Read these off the matrix that follows.
1) The first entry, reading row by row?
2) The entry directly below 103?
3) The largest entry in the first row?
4) The entry just right of 137?
5) The entry just right of 138?
6) The top-right entry?
7) The first entry of the smallest entry's row?
[[134 136 138 129 136 107 124]
 [128 151 145 119 155 136 123]
 [114 103 121 116 131 119 116]
 [129 123 120 131 137 155 131]]
1) 134
2) 123
3) 138
4) 155
5) 129
6) 124
7) 114

[121 117 119 131 150 120 122 141 106]
The entry at the centre: 150
Read off the smallest entry.
Answer: 106

Questions about the row below.
1) Give the second-last entry.
2) Give the entry just left of the largest entry.
3) Give the 4th-last entry.
4) Give the smallest entry.
5) Give the first entry.
[139, 128, 127, 141, 101, 138, 120, 128, 127, 128, 148, 123]
1) 148
2) 128
3) 127
4) 101
5) 139

[[121 128 117 118 129 133 120 131 126 141 134 149 126]
 [132 130 106 133 132 135 115 114 123 118 134 142 119]]
Read off the smallest entry in the first column.
A: 121
The entry just left of 115: 135
The top entry of the column that holds the largest entry: 149
The entry in the bottom-left corner is 132
Read off the entry directly below 131.
A: 114
The fifth-last entry, reading row by row is 123
Read off the bottom entry of the column that holds the largest entry.
A: 142
Read off the fifth entry, reading row by row.
A: 129
Read off the last entry of the smallest entry's row.
A: 119

W = [150 119 128 132 153 113]
The entry just left of the smallest entry -> 153
The entry just left of 132 is 128
Read off the entry just left of 153.
A: 132

x = [122 102 114 124 122 151 142 115 126 118 122]
The entry at the centre: 151
Read off the entry just left of the smallest entry.
122
Read off the entry just left of the centre entry.
122

arr = [149 144 109 132 105 141 103 119 123 118]
The last entry: 118
Find the entry just right of the smallest entry.
119
Find the second entry from the right.
123

Questions about the array below. Indices start at 1.
1) Find the bottom entry of the column that holds the smallest entry.
2) Find the entry at row 3, column 1.
3) Find the entry at row 2, column 1.
4) Find the entry in row 1 and column 1.
5) Find the largest entry.
6) Find the bottom entry of the column that holds the largest entry.
7) Find the entry just right of 130.
8) Find the bottom-left entry.
142	112	134	118	110	134	123
123	143	128	125	143	128	125
122	138	134	113	123	128	126
128	131	133	144	131	130	102
121	129	132	129	105	132	128
135	142	137	128	118	132	133
1) 133
2) 122
3) 123
4) 142
5) 144
6) 128
7) 102
8) 135

Questions about the array below. Rows and columns are numbered from 1.
1) Report the entry in row 3 and column 1.
2) Report the entry directly below the smallest entry.
3) Report the entry in the bottom-left corner.
4) Report the entry in row 3 and column 3.
5) Report the entry just left of the smallest entry.
6) Report the bottom entry of the column that holds the smallest entry.
7) Report the entry at row 2, column 1.
8) Report the entry at row 2, column 3.
[[120 114 115 132 134 126 125 128]
 [136 116 129 126 129 134 135 115]
 [135 130 124 127 115 148 130 122]
 [120 131 118 143 135 128 122 132]
 [116 132 139 137 120 122 143 123]
 [126 141 141 113 122 136 115 124]
 [145 114 136 139 100 120 127 145]
 [123 123 120 132 137 121 124 125]
 [119 118 117 125 140 125 122 131]
 [122 128 120 139 132 130 117 135]
 [141 137 132 118 142 119 127 139]
 [132 138 121 134 127 122 111 119]
 [129 113 135 125 133 147 136 133]]
1) 135
2) 137
3) 129
4) 124
5) 139
6) 133
7) 136
8) 129
